Below are the code and all the weights of a small trained network. Each question names an input and a target symbol and asks about switching units off, where a switched-off unit gives its printed mean instead of its output.

import numpy as np


def w(rows, s, z=0):
    codes = np.array(rows[::2]) - 128.0
    scale = np.full(codes.shape[1], s)
    scale[-1] = z or s
    return codes * scale


def f(y):
    return y / 2 * (1 + np.tanh(0.7978845608 * (y + 0.044715 * y**3)))


def softmax(a):
    e = np.exp(a - a.max(-1, keepdims=True))
    return e / e.sum(-1, keepdims=True)


def log_softmax(a):
    a = a - a.max(-1, keepdims=True)
    return a - np.log(np.exp(a).sum(-1, keepdims=True))


def net(x, mask):
    ids = ['αβγδεζθλπτφψω'.index(c) for c in x.split()]
    T = len(ids)
    res = E[ids] + P[:T]
    u = 0
    for l in range(2):
        r = res
        for j in range(2):
            rows = slice(2 * j, 2 * j + 2)
            q, k, v = (r @ M[l][rows].T for M in (Q, K, V))
            z = softmax(np.where(np.tri(T) > 0, q @ k.T / 2**0.5, -1e9)) @ v
            o = O[l][rows]
            res = res + np.where(mask[u + j], z, o[:, -1]) @ o[:, :-1]
        u += 2
        y = f(res @ A[l][:, :-1].T + A[l][:, -1])
        res = res + np.where(mask[u : u + 8], y, B[l][:, -1]) @ B[l][:, :-1]
        u += 8
    return log_softmax(res[-1] @ U[:, :-1].T + U[:, -1])


Q, K, V, O, A, B = {}, {}, {}, {}, {}, {}
E = w([
[84,168,165],'α',
[61,160,120],'β',
[18,174,80],'γ',
[71,159,127],'δ',
[76,158,131],'ε',
[100,171,162],'ζ',
[55,167,69],'θ',
[70,164,104],'λ',
[103,155,130],'π',
[36,152,39],'τ',
[156,191,170],'φ',
[15,124,6],'ψ',
[155,196,172],'ω',
],0.011)
P = w([
[88,1,187],'0',
[99,24,175],'1',
[104,42,166],'2',
[116,54,154],'3',
[122,74,143],'4',
[133,92,134],'5',
[138,109,121],'6',
[152,126,116],'7',
[158,146,103],'8',
[161,165,95],'9',
[170,185,88],'10',
[182,207,76],'11',
[183,218,72],'12',
[195,242,61],'13',
],0.0066)
Q[0] = w([
[78,166,152],'L0H0',
[254,49,58],'L0H0',
[98,172,169],'L0H1',
[118,140,142],'L0H1',
],0.029)
K[0] = w([
[175,204,89],'L0H0',
[75,3,174],'L0H0',
[180,180,118],'L0H1',
[156,153,123],'L0H1',
],0.032)
V[0] = w([
[198,254,162],'L0H0',
[141,145,119],'L0H0',
[129,137,123],'L0H1',
[124,174,192],'L0H1',
],0.0065)
O[0] = w([
[158,2,117,255],'L0H0',
[134,93,122,139],'L0H0',
[124,124,127,129],'L0H1',
[141,143,93,220],'L0H1',
],0.0094,0.001)
A[0] = w([
[50,147,134,61],'L0N0',
[197,41,205,112],'L0N1',
[33,63,130,106],'L0N2',
[214,125,48,123],'L0N3',
[131,149,119,3],'L0N4',
[74,152,204,129],'L0N5',
[189,207,254,41],'L0N6',
[143,72,207,26],'L0N7',
],0.0077,0.0053)
B[0] = w([
[213,96,68,144],'L0N0',
[202,175,43,78],'L0N1',
[209,179,88,209],'L0N2',
[27,95,185,133],'L0N3',
[124,22,85,1],'L0N4',
[203,199,91,210],'L0N5',
[236,92,75,48],'L0N6',
[162,6,65,20],'L0N7',
],0.017,0.0013)
Q[1] = w([
[45,219,94],'L1H0',
[70,183,92],'L1H0',
[203,142,58],'L1H1',
[187,5,150],'L1H1',
],0.015)
K[1] = w([
[97,81,251],'L1H0',
[122,106,182],'L1H0',
[212,136,115],'L1H1',
[245,165,185],'L1H1',
],0.02)
V[1] = w([
[187,154,180],'L1H0',
[194,182,4],'L1H0',
[238,128,79],'L1H1',
[183,145,233],'L1H1',
],0.014)
O[1] = w([
[99,96,163,238],'L1H0',
[48,70,5,164],'L1H0',
[195,166,221,4],'L1H1',
[41,127,220,4],'L1H1',
],0.012,0.0043)
A[1] = w([
[110,88,140,2],'L1N0',
[135,72,191,126],'L1N1',
[86,158,170,110],'L1N2',
[118,67,148,231],'L1N3',
[170,64,97,50],'L1N4',
[60,164,148,109],'L1N5',
[162,132,128,169],'L1N6',
[103,248,106,47],'L1N7',
],0.015,0.0061)
B[1] = w([
[159,85,171,112],'L1N0',
[31,76,74,124],'L1N1',
[255,176,86,167],'L1N2',
[130,216,96,146],'L1N3',
[170,181,198,135],'L1N4',
[74,111,189,216],'L1N5',
[104,167,102,138],'L1N6',
[148,70,170,255],'L1N7',
],0.026,0.0077)
U = w([
[144,183,174,73],'α',
[29,79,180,48],'β',
[114,92,164,90],'γ',
[126,124,200,154],'δ',
[163,135,234,111],'ε',
[144,166,193,132],'ζ',
[18,11,59,3],'θ',
[54,74,183,188],'λ',
[253,139,211,77],'π',
[190,11,74,175],'τ',
[41,217,76,207],'φ',
[255,107,59,176],'ψ',
[50,227,67,172],'ω',
],0.0059,0.0053)

Each question gives the input, a string of symbols that net reads in full, and the target symbol t.
The units are the heads (2 rows each of Q, K, V and O) and the neurons (one row each of A and B). Each row of codes is followed by its name. A weight is (code - 128) times the scale printed after its matrix; where a second scale follows, it is the last column's (O, A, B and U).
mask holds one flag per unit, layer by layer, with each layer's heads first. A switched-off unit (its flag False) gives its mean, the last column of its rows in O or B, instead of its output. The means were averaged over made-up inputs and are rounded, as every weight is.
A unit's drop is (log p(t) with every unit on - log p(t) with that unit switched off) / (log p(t) with every unit on - log p(t) with every unit switched off).
unit that matters most: the unit with the biggest drop
top k neurons: the k neurons with the biggest drops, biggest first
top k neurons in layer l: the k neurons of layer l with the biggest drops, biggest first
input δ β β θ ζ ζ λ λ λ φ α, target φ: top 4 neurons : (L1N7, L1N3, L0N5, L0N1)
input λ τ φ π φ π γ ε β λ, target λ: top 3 neurons in layer 0 : (L0N1, L0N2, L0N3)
input ψ φ λ α β ε α φ β β γ ε τ, target τ: top 4 neurons in layer 1 : (L1N5, L1N7, L1N3, L1N2)
input β φ ζ ω θ ω β, target ω: top 3 neurons : (L1N7, L0N1, L1N3)
input α θ γ β ε β ε λ φ β β τ λ, target τ: top 3 neurons : (L1N5, L0N1, L1N3)
input ω ω β λ φ φ θ β θ β, target θ: top 4 neurons : (L0N1, L1N2, L0N2, L0N3)
input ζ β τ ζ λ δ β γ, target τ: top 4 neurons in layer 0 : (L0N0, L0N3, L0N5, L0N7)
input γ ω λ β λ β ε ω ε ω τ ε ω ε, target φ: top 4 neurons in layer 1 : (L1N7, L1N3, L1N2, L1N5)
input β φ ω ψ π φ φ β β β δ θ ε ω, target ω: top 4 neurons : (L1N7, L1N3, L0N3, L0N2)
input τ λ ω τ ε λ λ θ, target θ: top 2 neurons in layer 1 : (L1N2, L1N4)
input β γ ζ λ β ζ φ β φ ε ω, target φ: unit that matters most : L0H0
input ζ β φ λ, target φ: top 3 neurons : (L0N1, L1N7, L0N5)
input γ ψ β, target ψ: top 3 neurons in layer 0 : (L0N5, L0N0, L0N3)
input ε β β β α β ψ, target π: unit that matters most : L1H1
input α λ λ τ β, target τ: top 3 neurons in layer 1 : (L1N5, L1N7, L1N3)
input ω ε γ δ π β, target π: top 2 neurons in layer 0 : (L0N2, L0N0)
input θ β β λ π, target π: top 4 neurons : (L1N2, L0N2, L0N0, L0N1)
input τ λ ζ ε φ ζ β φ φ φ δ, target φ: top 3 neurons in layer 1 : (L1N7, L1N3, L1N4)
input ε α φ, target ω: top 4 neurons in layer 1 : (L1N3, L1N7, L1N1, L1N2)
input θ φ α λ β γ λ, target λ: unit that matters most : L0N1
input ε λ γ τ ε, target τ: top 2 neurons in layer 1 : (L1N5, L1N7)
input β λ π τ φ ε ε π ε, target π: top 3 neurons : (L1N2, L0N0, L0N2)
input β ε β φ ε φ ζ ζ δ τ δ, target τ: top 2 neurons in layer 0 : (L0N1, L0N3)
input ζ π ε ζ γ τ ε β ζ α ζ π δ, target π: top 3 neurons in layer 0 : (L0N0, L0N2, L0N3)
input β θ β, target θ: top 3 neurons : (L0N5, L0N0, L1N2)
input β ζ τ π α ε ε β λ δ β, target λ: top 2 neurons : (L1N5, L0N5)
input β λ ε ε β ε ψ β, target ψ: top 3 neurons : (L1N5, L0N5, L0N3)
input ε ψ β ψ α ε β φ φ β, target φ: top 2 neurons in layer 0 : (L0N1, L0N5)
input β ζ τ α τ ε, target τ: top neuron in layer 0 : (L0N5)
input β δ ψ λ φ φ γ φ α ζ θ φ ζ, target φ: top 2 neurons : (L1N7, L1N3)
